Below are the code and all the weights of a small trained network. Each question names an input and a class and asks about switching units off, where a switched-off unit gives its printed mean instead of its output.

import numpy as np


def w(rows, s, z=0):
    codes = np.array(rows[::2]) - 128.0
    scale = np.full(codes.shape[1], s)
    scale[-1] = z or s
    return codes * scale


def norm(h):
    return h / np.sqrt((h * h).mean(-1, keepdims=True) + 1e-5)


def f(y):
    return np.maximum(y, 0)


def log_softmax(a):
    a = a - a.max(-1, keepdims=True)
    return a - np.log(np.exp(a).sum(-1, keepdims=True))


def net(x, mask):
    res = np.array(x, float).reshape(1, 2) / 4 @ E
    u = 0
    for l in range(4):
        y = f(norm(res) @ A[l][:, :-1].T + A[l][:, -1])
        res = res + np.where(mask[u : u + 6], y, B[l][:, -1]) @ B[l][:, :-1]
        u += 6
    return log_softmax(norm(res)[-1] @ U[:, :-1].T + U[:, -1])


A, B = {}, {}
E = w([
[89,93,173,82,181,157,74],'x0',
[2,113,182,188,118,112,172],'x1',
],0.0073)
A[0] = w([
[143,148,21,162,68,85,130,238],'0.n0',
[124,47,69,187,169,116,94,19],'0.n1',
[127,87,151,55,132,177,122,83],'0.n2',
[179,102,78,152,157,151,82,130],'0.n3',
[115,93,149,126,73,150,189,139],'0.n4',
[132,138,255,182,181,176,189,251],'0.n5',
],0.0055,0.002)
B[0] = w([
[102,82,183,117,99,137,135,254],'0.n0',
[133,183,166,116,80,189,118,128],'0.n1',
[134,137,93,45,70,94,216,180],'0.n2',
[64,135,151,112,65,85,128,192],'0.n3',
[41,122,96,119,90,95,54,177],'0.n4',
[103,101,1,149,108,50,46,233],'0.n5',
],0.0057,0.0048)
A[1] = w([
[98,99,153,101,245,142,190,4],'1.n0',
[118,229,103,187,107,13,240,118],'1.n1',
[182,133,236,121,169,193,141,96],'1.n2',
[166,89,132,98,156,84,114,11],'1.n3',
[31,59,184,68,253,160,75,193],'1.n4',
[64,130,200,35,52,107,209,50],'1.n5',
],0.0064,0.0018)
B[1] = w([
[172,119,168,145,84,172,126,135],'1.n0',
[197,130,146,79,194,158,236,246],'1.n1',
[54,54,163,158,128,106,120,133],'1.n2',
[72,81,94,153,236,163,76,156],'1.n3',
[202,137,153,138,102,124,254,253],'1.n4',
[150,36,117,111,128,58,88,210],'1.n5',
],0.0074,0.0051)
A[2] = w([
[129,141,110,115,135,52,162,61],'2.n0',
[143,99,168,25,181,135,179,150],'2.n1',
[122,155,59,85,78,129,162,3],'2.n2',
[197,148,179,89,33,146,2,152],'2.n3',
[203,157,110,91,112,205,98,213],'2.n4',
[132,58,128,164,131,84,126,49],'2.n5',
],0.0077,0.0023)
B[2] = w([
[142,100,231,187,137,201,90,206],'2.n0',
[168,128,106,191,39,127,172,254],'2.n1',
[154,131,76,66,88,62,33,162],'2.n2',
[19,127,104,209,164,232,3,190],'2.n3',
[69,196,121,22,211,184,182,202],'2.n4',
[122,144,132,180,92,120,125,190],'2.n5',
],0.0065,0.0068)
A[3] = w([
[211,135,100,60,177,108,55,4],'3.n0',
[61,163,126,142,148,176,147,176],'3.n1',
[60,179,189,171,236,82,170,132],'3.n2',
[133,92,173,192,185,80,117,156],'3.n3',
[78,99,94,150,84,74,109,218],'3.n4',
[102,98,152,148,138,175,254,221],'3.n5',
],0.0084,0.0015)
B[3] = w([
[43,111,96,129,105,88,156,149],'3.n0',
[32,167,113,132,47,144,119,160],'3.n1',
[8,142,23,87,201,255,87,161],'3.n2',
[154,140,76,157,106,141,87,175],'3.n3',
[204,91,166,163,167,172,51,194],'3.n4',
[111,167,123,17,122,88,167,254],'3.n5',
],0.0081,0.0093)
U = w([
[44,186,37,137,160,180,49,226],'0',
[199,117,148,120,85,91,216,250],'1',
[212,39,136,255,117,123,41,126],'2',
[175,198,190,227,214,78,115,4],'3',
],0.0085,0.003)

Each question gives the input, the list of numbers given to net, and the class t.
The units are the neurons (one row each of A and B). Each row of codes is followed by its name. A weight is (code - 128) times the scale printed after its matrix; where a second scale follows, it is the last column's (A, B and U).
mask holds one flag per neuron, layer by layer. A switched-off neuron (its flag False) gives its mean, the last column of its row in B, instead of its output. The means were averaged over made-up inputs and are rounded, as every weight is.
A unit's drop is (log p(t) with every unit on - log p(t) with that unit switched off) / (log p(t) with every unit on - log p(t) with every unit switched off).
The circuit of an input: a set's keep is (log p(t) with only the set's units on - log p(t) with every unit switched off) / (log p(t) with every unit on - log p(t) with every unit switched off). Starting from the 12 units with the biggest drops (on a tie, the unit counted first), units are removed one at a time, each time the one whose removal leaves the highest keep (on an exact tie, the one counted first), for as long as the keep stays at least 0.8.
units of the circuit, in order: the units of the circuit, biggest drop first
unit that matters most: the unit with the biggest drop
k most important neurons: the k neurons with the biggest drops, biggest first
top k neurons in layer l: the k neurons of layer l with the biggest drops, biggest first
drop when u is switched off: that unit's drop, to one decimal
input [-3,1], class 2: top 2 neurons in layer 0	0.n0; 0.n4
input [8,-3], class 1: unit that matters most	1.n4
input [-2,3], class 2: top 2 neurons in layer 3	3.n4; 3.n5
input [8,7], class 1: 2 most important neurons	1.n4; 2.n3
input [-5,-5], class 0: units of the circuit, in order	1.n4; 2.n4
input [4,0], class 1: top 2 neurons in layer 0	0.n3; 0.n4
input [-3,2], class 2: 4 most important neurons	2.n4; 0.n4; 1.n4; 0.n0
input [-1,3], class 2: units of the circuit, in order	2.n4; 3.n4
input [-6,-6], class 0: 2 most important neurons	1.n4; 2.n3
input [-3,0], class 2: 3 most important neurons	0.n0; 1.n5; 1.n4
input [-1,-2], class 2: 2 most important neurons	1.n5; 0.n5
input [-3,3], class 2: 4 most important neurons	2.n4; 0.n4; 1.n4; 0.n5
input [3,1], class 2: 3 most important neurons	1.n1; 0.n5; 2.n2
input [7,-2], class 1: unit that matters most	1.n4
input [-1,0], class 2: 2 most important neurons	1.n5; 1.n1
input [5,-4], class 1: 2 most important neurons	0.n5; 1.n4
input [3,-2], class 2: top 2 neurons in layer 0	0.n2; 0.n3
input [6,1], class 1: drop when 1.n4 is switched off	1.2
input [7,5], class 1: drop when 3.n2 is switched off	0.0
input [2,-1], class 2: unit that matters most	0.n2
input [5,-1], class 1: drop when 1.n4 is switched off	1.0
